Here is a tiny trained network, its code and every weight. The questions are about switching its units off for an input and a class, where a switched-off unit gives its printed mean instead of its output.

import numpy as np


def w(rows, s, z=0):
    codes = np.array(rows[::2]) - 128.0
    scale = np.full(codes.shape[1], s)
    scale[-1] = z or s
    return codes * scale


def norm(h):
    return h / np.sqrt((h * h).mean(-1, keepdims=True) + 1e-5)


def f(y):
    return np.maximum(y, 0)


def log_softmax(a):
    a = a - a.max(-1, keepdims=True)
    return a - np.log(np.exp(a).sum(-1, keepdims=True))


def net(x, mask):
    res = np.array(x, float).reshape(1, 3) / 4 @ E
    u = 0
    for l in range(2):
        y = f(norm(res) @ A[l][:, :-1].T + A[l][:, -1])
        res = res + np.where(mask[u : u + 4], y, B[l][:, -1]) @ B[l][:, :-1]
        u += 4
    return log_softmax(norm(res)[-1] @ U[:, :-1].T + U[:, -1])


A, B = {}, {}
E = w([
[175,91,116,249,126,249,80,62,158,119],'x0',
[39,166,160,132,114,95,48,31,202,66],'x1',
[104,254,103,109,227,140,190,157,206,210],'x2',
],0.00048)
A[0] = w([
[70,123,177,90,85,77,93,72,123,65,5],'L0N1',
[254,33,115,150,128,177,172,181,20,149,58],'L0N2',
[193,69,129,100,120,111,145,221,36,181,8],'L0N3',
[153,109,112,194,149,200,142,90,158,117,23],'L0N4',
],0.0024,0.0021)
B[0] = w([
[68,187,194,73,31,73,74,85,168,60,192],'L0N1',
[40,166,164,52,62,226,184,199,115,149,255],'L0N2',
[173,91,186,24,211,172,252,176,155,212,215],'L0N3',
[174,135,7,216,192,76,236,64,197,30,171],'L0N4',
],0.0033,0.0023)
A[1] = w([
[159,121,61,254,130,188,162,59,174,52,75],'L1N1',
[156,126,155,110,211,76,142,110,151,150,18],'L1N2',
[137,79,152,107,94,157,122,173,24,158,251],'L1N3',
[235,45,190,114,217,23,122,111,114,178,65],'L1N4',
],0.0036,0.0017)
B[1] = w([
[87,188,16,235,33,220,252,84,175,64,252],'L1N1',
[88,119,33,149,185,112,24,204,155,185,153],'L1N2',
[208,57,154,205,170,119,96,78,57,98,226],'L1N3',
[187,79,21,84,45,5,11,115,41,57,139],'L1N4',
],0.0036,0.003)
U = w([
[248,6,217,6,250,248,248,248,3,246,252],'0',
[247,31,26,6,249,7,8,241,11,178,114],'1',
[64,244,8,255,10,249,252,8,250,7,249],'2',
[31,250,8,15,248,6,12,250,251,246,174],'3',
[107,249,29,246,247,201,33,110,244,250,8],'4',
[5,248,246,6,2,9,14,10,245,11,252],'5',
[206,6,246,230,45,231,17,10,8,16,6],'6',
[241,157,248,247,218,123,13,17,246,249,4],'7',
],0.0037,0.0036)

Each question gives the input, the list of numbers given to net, and the class t.
The units are the neurons (one row each of A and B). Each row of codes is followed by its name. A weight is (code - 128) times the scale printed after its matrix; where a second scale follows, it is the last column's (A, B and U).
mask holds one flag per neuron, layer by layer. A switched-off neuron (its flag False) gives its mean, the last column of its row in B, instead of its output. The means were averaged over made-up inputs and are rounded, as every weight is.
A unit's drop is (log p(t) with every unit on - log p(t) with that unit switched off) / (log p(t) with every unit on - log p(t) with every unit switched off).
The circuit of an input: a set's keep is (log p(t) with only the set's units on - log p(t) with every unit switched off) / (log p(t) with every unit on - log p(t) with every unit switched off). Starting from all 8 units, units are removed one at a time, each time the one whose removal leaves the highest keep (on an exact tie, the one counted first), for as long as the keep stays at least 0.8.
circuit, biggest first: the units of the circuit, biggest drop first
unit that matters most: the unit with the biggest drop
top k neurons: the k neurons with the biggest drops, biggest first
top k neurons in layer l: the k neurons of layer l with the biggest drops, biggest first
drop of u: that unit's drop, to one decimal
input [0,1,7], class 3: circuit, biggest first -> (L1N1; L1N3)
input [-5,-1,-3], class 1: unit that matters most -> L0N2
input [-6,3,4], class 3: top 2 neurons -> (L1N1; L0N2)
input [0,0,3], class 3: top 2 neurons -> (L0N2; L0N4)
input [-7,4,4], class 3: top 3 neurons in layer 1 -> (L1N1; L1N2; L1N3)
input [-8,-3,7], class 1: top 4 neurons -> (L0N2; L0N1; L1N1; L1N4)
input [0,8,-8], class 5: top 2 neurons -> (L1N1; L0N1)
input [-6,-4,7], class 1: top 3 neurons in layer 0 -> (L0N2; L0N1; L0N4)
input [-1,8,7], class 3: circuit, biggest first -> (L1N1; L0N2; L1N2)
input [-7,-3,7], class 1: circuit, biggest first -> (L0N2; L1N1)
input [-6,-4,1], class 1: circuit, biggest first -> (L1N4; L0N2; L0N3; L1N1)
input [-7,-5,-5], class 0: top 2 neurons -> (L0N2; L0N3)
input [8,-7,-3], class 0: circuit, biggest first -> (L0N2; L1N1)
input [7,-4,-8], class 6: circuit, biggest first -> (L1N3)
input [0,0,-5], class 6: top 2 neurons in layer 1 -> (L1N3; L1N1)
input [-7,-5,6], class 1: top 2 neurons -> (L0N2; L1N4)
input [0,0,-1], class 6: top 2 neurons in layer 0 -> (L0N3; L0N4)
input [4,-1,-5], class 6: top 3 neurons -> (L0N2; L1N3; L1N1)
input [-4,-3,7], class 3: top 2 neurons in layer 0 -> (L0N2; L0N3)
input [0,1,-6], class 6: circuit, biggest first -> (L1N1)
input [-6,-2,-2], class 1: top 3 neurons -> (L1N4; L0N2; L0N3)
input [-4,5,-7], class 5: top 2 neurons -> (L0N1; L1N1)
input [-2,-4,8], class 3: top 2 neurons -> (L0N2; L1N1)
input [-4,4,-8], class 5: top 2 neurons -> (L0N1; L1N1)
input [1,7,-6], class 5: drop of L0N1 -> 0.2
input [0,-3,-8], class 0: drop of L0N2 -> 0.2
input [-3,-6,5], class 0: drop of L0N1 -> 0.0
